Below is a small trained network, with its code and all its weights. Each question gives an input and a class and asks what happens when units are switched off, that is, made to give their printed mean instead of their output.

import numpy as np


def w(rows, s, z=0):
    codes = np.array(rows[::2]) - 128.0
    scale = np.full(codes.shape[1], s)
    scale[-1] = z or s
    return codes * scale


def f(y):
    return np.maximum(y, 0)


def log_softmax(a):
    a = a - a.max(-1, keepdims=True)
    return a - np.log(np.exp(a).sum(-1, keepdims=True))


def net(x, mask):
    res = np.array(x, float).reshape(1, 5) / 4 @ E
    y = f(res @ A[0][:, :-1].T + A[0][:, -1])
    res = res + np.where(mask, y, B[0][:, -1]) @ B[0][:, :-1]
    return log_softmax(res[-1] @ U[:, :-1].T + U[:, -1])


A, B = {}, {}
E = w([
[162,45,140],'x0',
[133,130,129],'x1',
[135,131,131],'x2',
[95,211,116],'x3',
[176,125,5],'x4',
],0.012)
A[0] = w([
[105,173,20,124],'neuron 1',
[126,98,155,76],'neuron 2',
[140,31,182,106],'neuron 3',
[105,146,12,162],'neuron 4',
[122,159,177,207],'neuron 5',
[184,87,253,63],'neuron 6',
[206,51,19,226],'neuron 7',
[79,161,160,172],'neuron 8',
[93,136,254,254],'neuron 9',
[151,125,210,189],'neuron 10',
[130,208,159,134],'neuron 11',
],0.012,0.0067)
B[0] = w([
[181,230,167,202],'neuron 1',
[195,75,111,142],'neuron 2',
[148,68,127,191],'neuron 3',
[168,229,144,210],'neuron 4',
[100,56,140,185],'neuron 5',
[255,148,138,190],'neuron 6',
[85,179,40,254],'neuron 7',
[61,95,140,183],'neuron 8',
[64,12,191,250],'neuron 9',
[93,75,139,191],'neuron 10',
[58,124,214,180],'neuron 11',
],0.007,0.015)
U = w([
[97,78,196,254],'0',
[127,183,69,247],'1',
[200,38,152,34],'2',
[157,97,1,24],'3',
[21,153,211,14],'4',
[189,229,205,42],'5',
],0.0099,0.0063)

Each question gives the input, the list of numbers given to net, and the class t.
The units are the neurons (one row each of A and B). Each row of codes is followed by its name. A weight is (code - 128) times the scale printed after its matrix; where a second scale follows, it is the last column's (A, B and U).
mask holds one flag per neuron, in row order. A switched-off neuron (its flag False) gives its mean, the last column of its row in B, instead of its output. The means were averaged over made-up inputs and are rounded, as every weight is.
A unit's drop is (log p(t) with every unit on - log p(t) with that unit switched off) / (log p(t) with every unit on - log p(t) with every unit switched off).
The circuit of an input: a set's keep is (log p(t) with only the set's units on - log p(t) with every unit switched off) / (log p(t) with every unit on - log p(t) with every unit switched off). Starting from all 11 units, units are removed one at a time, each time the one whose removal leaves the highest keep (on an exact tie, the one counted first), for as long as the keep stays at least 0.8.
units of the circuit, in order: the units of the circuit, biggest drop first
top k neurons: the k neurons with the biggest drops, biggest first
drop when u is switched off: that unit's drop, to one decimal
input [-3,6,-7,4,5], class 5: units of the circuit, in order => (neuron 1; neuron 4)
input [4,8,5,-7,-8], class 2: units of the circuit, in order => (neuron 6)
input [-3,1,2,6,1], class 5: top 2 neurons => (neuron 9; neuron 1)
input [7,-1,4,-1,-4], class 2: units of the circuit, in order => (neuron 6; neuron 3)
input [7,0,-4,-3,1], class 3: units of the circuit, in order => (neuron 7; neuron 9)
input [0,2,-8,1,1], class 5: top 2 neurons => (neuron 9; neuron 7)
input [-3,5,0,-6,1], class 1: top 2 neurons => (neuron 9; neuron 5)
input [4,6,-5,-7,1], class 3: top 2 neurons => (neuron 7; neuron 9)
input [-6,1,-2,1,6], class 5: drop when neuron 4 is switched off => 0.3
input [5,3,8,-8,7], class 3: drop when neuron 7 is switched off => 0.1
input [1,-8,-7,-4,-5], class 2: drop when neuron 6 is switched off => 0.5
input [1,5,-4,-8,3], class 3: drop when neuron 9 is switched off => 0.0
